Below is a small trained network, with its code and all its weights. Each question gives an input and a class and asks what happens when units are switched off, that is, made to give their printed mean instead of their output.

import numpy as np


def w(rows, s, z=0):
    codes = np.array(rows[::2]) - 128.0
    scale = np.full(codes.shape[1], s)
    scale[-1] = z or s
    return codes * scale


def f(y):
    return np.maximum(y, 0)


def log_softmax(a):
    a = a - a.max(-1, keepdims=True)
    return a - np.log(np.exp(a).sum(-1, keepdims=True))


def net(x, mask):
    res = np.array(x, float).reshape(1, 4) / 4 @ E
    y = f(res @ A[0][:, :-1].T + A[0][:, -1])
    res = res + np.where(mask, y, B[0][:, -1]) @ B[0][:, :-1]
    return log_softmax(res[-1] @ U[:, :-1].T + U[:, -1])


A, B = {}, {}
E = w([
[128,125,128],'x0',
[135,231,222],'x1',
[2,65,208],'x2',
[210,64,209],'x3',
],0.008)
A[0] = w([
[172,128,107,84],'neuron 1',
[122,42,65,167],'neuron 2',
[45,61,119,112],'neuron 3',
[110,95,19,94],'neuron 4',
[76,68,160,73],'neuron 5',
[142,220,151,154],'neuron 6',
[107,90,95,101],'neuron 7',
[72,109,178,48],'neuron 8',
[87,252,142,94],'neuron 9',
[85,97,54,108],'neuron 10',
[145,83,167,87],'neuron 11',
[177,82,151,48],'neuron 12',
[235,160,111,68],'neuron 13',
[75,96,157,56],'neuron 14',
[159,86,85,117],'neuron 15',
[21,140,151,93],'neuron 16',
[229,146,105,83],'neuron 17',
[168,186,85,70],'neuron 18',
[22,184,70,68],'neuron 19',
[158,134,73,110],'neuron 20',
[56,188,84,38],'neuron 21',
[162,86,208,105],'neuron 22',
[63,127,66,152],'neuron 23',
[142,173,42,56],'neuron 24',
[152,188,197,70],'neuron 25',
[103,175,187,96],'neuron 26',
[101,73,185,95],'neuron 27',
[105,72,109,163],'neuron 28',
[175,88,169,23],'neuron 29',
[73,122,157,90],'neuron 30',
[96,133,112,255],'neuron 31',
[145,75,101,82],'neuron 32',
[182,156,96,50],'neuron 33',
[88,118,127,110],'neuron 34',
],0.013,0.0088)
B[0] = w([
[128,97,93,154],'neuron 1',
[107,126,168,233],'neuron 2',
[136,126,97,217],'neuron 3',
[95,75,160,210],'neuron 4',
[116,136,104,184],'neuron 5',
[114,95,167,215],'neuron 6',
[111,82,146,163],'neuron 7',
[88,120,75,170],'neuron 8',
[120,36,165,211],'neuron 9',
[97,49,177,197],'neuron 10',
[166,95,89,156],'neuron 11',
[194,1,160,147],'neuron 12',
[86,94,71,202],'neuron 13',
[103,142,97,165],'neuron 14',
[91,104,197,175],'neuron 15',
[106,116,59,216],'neuron 16',
[76,148,84,202],'neuron 17',
[108,86,84,180],'neuron 18',
[245,40,112,215],'neuron 19',
[157,130,92,177],'neuron 20',
[163,25,111,177],'neuron 21',
[212,52,104,188],'neuron 22',
[171,141,165,218],'neuron 23',
[122,83,100,184],'neuron 24',
[70,40,162,178],'neuron 25',
[95,24,160,179],'neuron 26',
[101,159,39,186],'neuron 27',
[116,158,156,197],'neuron 28',
[229,24,125,144],'neuron 29',
[110,117,71,173],'neuron 30',
[200,212,151,254],'neuron 31',
[71,66,165,155],'neuron 32',
[68,85,62,163],'neuron 33',
[127,119,80,159],'neuron 34',
],0.0092,0.0094)
U = w([
[52,116,45,99],'0',
[114,117,158,248],'1',
[196,94,142,108],'2',
[28,85,227,87],'3',
[161,200,189,184],'4',
[57,198,173,80],'5',
[67,254,154,88],'6',
],0.012,0.017)

Each question gives the input, the list of numbers given to net, and the class t.
The units are the neurons (one row each of A and B). Each row of codes is followed by its name. A weight is (code - 128) times the scale printed after its matrix; where a second scale follows, it is the last column's (A, B and U).
mask holds one flag per neuron, in row order. A switched-off neuron (its flag False) gives its mean, the last column of its row in B, instead of its output. The means were averaged over made-up inputs and are rounded, as every weight is.
A unit's drop is (log p(t) with every unit on - log p(t) with that unit switched off) / (log p(t) with every unit on - log p(t) with every unit switched off).
The circuit of an input: a set's keep is (log p(t) with only the set's units on - log p(t) with every unit switched off) / (log p(t) with every unit on - log p(t) with every unit switched off). Starting from the 12 units with the biggest drops (on a tie, the unit counted first), units are removed one at a time, each time the one whose removal leaves the highest keep (on an exact tie, the one counted first), for as long as the keep stays at least 0.8.
circuit, biggest first: the units of the circuit, biggest drop first
unit that matters most: the unit with the biggest drop
k most important neurons: the k neurons with the biggest drops, biggest first
drop when u is switched off: that unit's drop, to one decimal
input [-7,8,-4,-8], class 2: circuit, biggest first -> (neuron 19)
input [5,-6,3,-3], class 3: circuit, biggest first -> (neuron 10; neuron 2)
input [7,-4,-6,-7], class 1: circuit, biggest first -> (neuron 23; neuron 16)
input [4,4,-5,5], class 0: circuit, biggest first -> (neuron 13; neuron 17)
input [2,-4,1,-5], class 2: circuit, biggest first -> (neuron 19; neuron 23)
input [-4,-5,-5,4], class 0: 2 most important neurons -> (neuron 17; neuron 13)
input [0,6,-7,0], class 0: circuit, biggest first -> (neuron 13; neuron 17)
input [-3,6,-5,-5], class 3: circuit, biggest first -> (neuron 9; neuron 6)
input [2,-6,-3,-4], class 3: circuit, biggest first -> (neuron 4; neuron 10; neuron 15)
input [-6,7,-2,3], class 3: circuit, biggest first -> (neuron 25; neuron 6)
input [-2,-8,4,-4], class 3: 3 most important neurons -> (neuron 10; neuron 4; neuron 2)
input [3,4,2,-8], class 2: drop when neuron 19 is switched off -> 0.3
input [-3,-7,4,-1], class 3: drop when neuron 4 is switched off -> 0.1
input [-6,-4,8,-4], class 0: unit that matters most -> neuron 16
input [0,-8,-4,-4], class 3: drop when neuron 4 is switched off -> 0.1
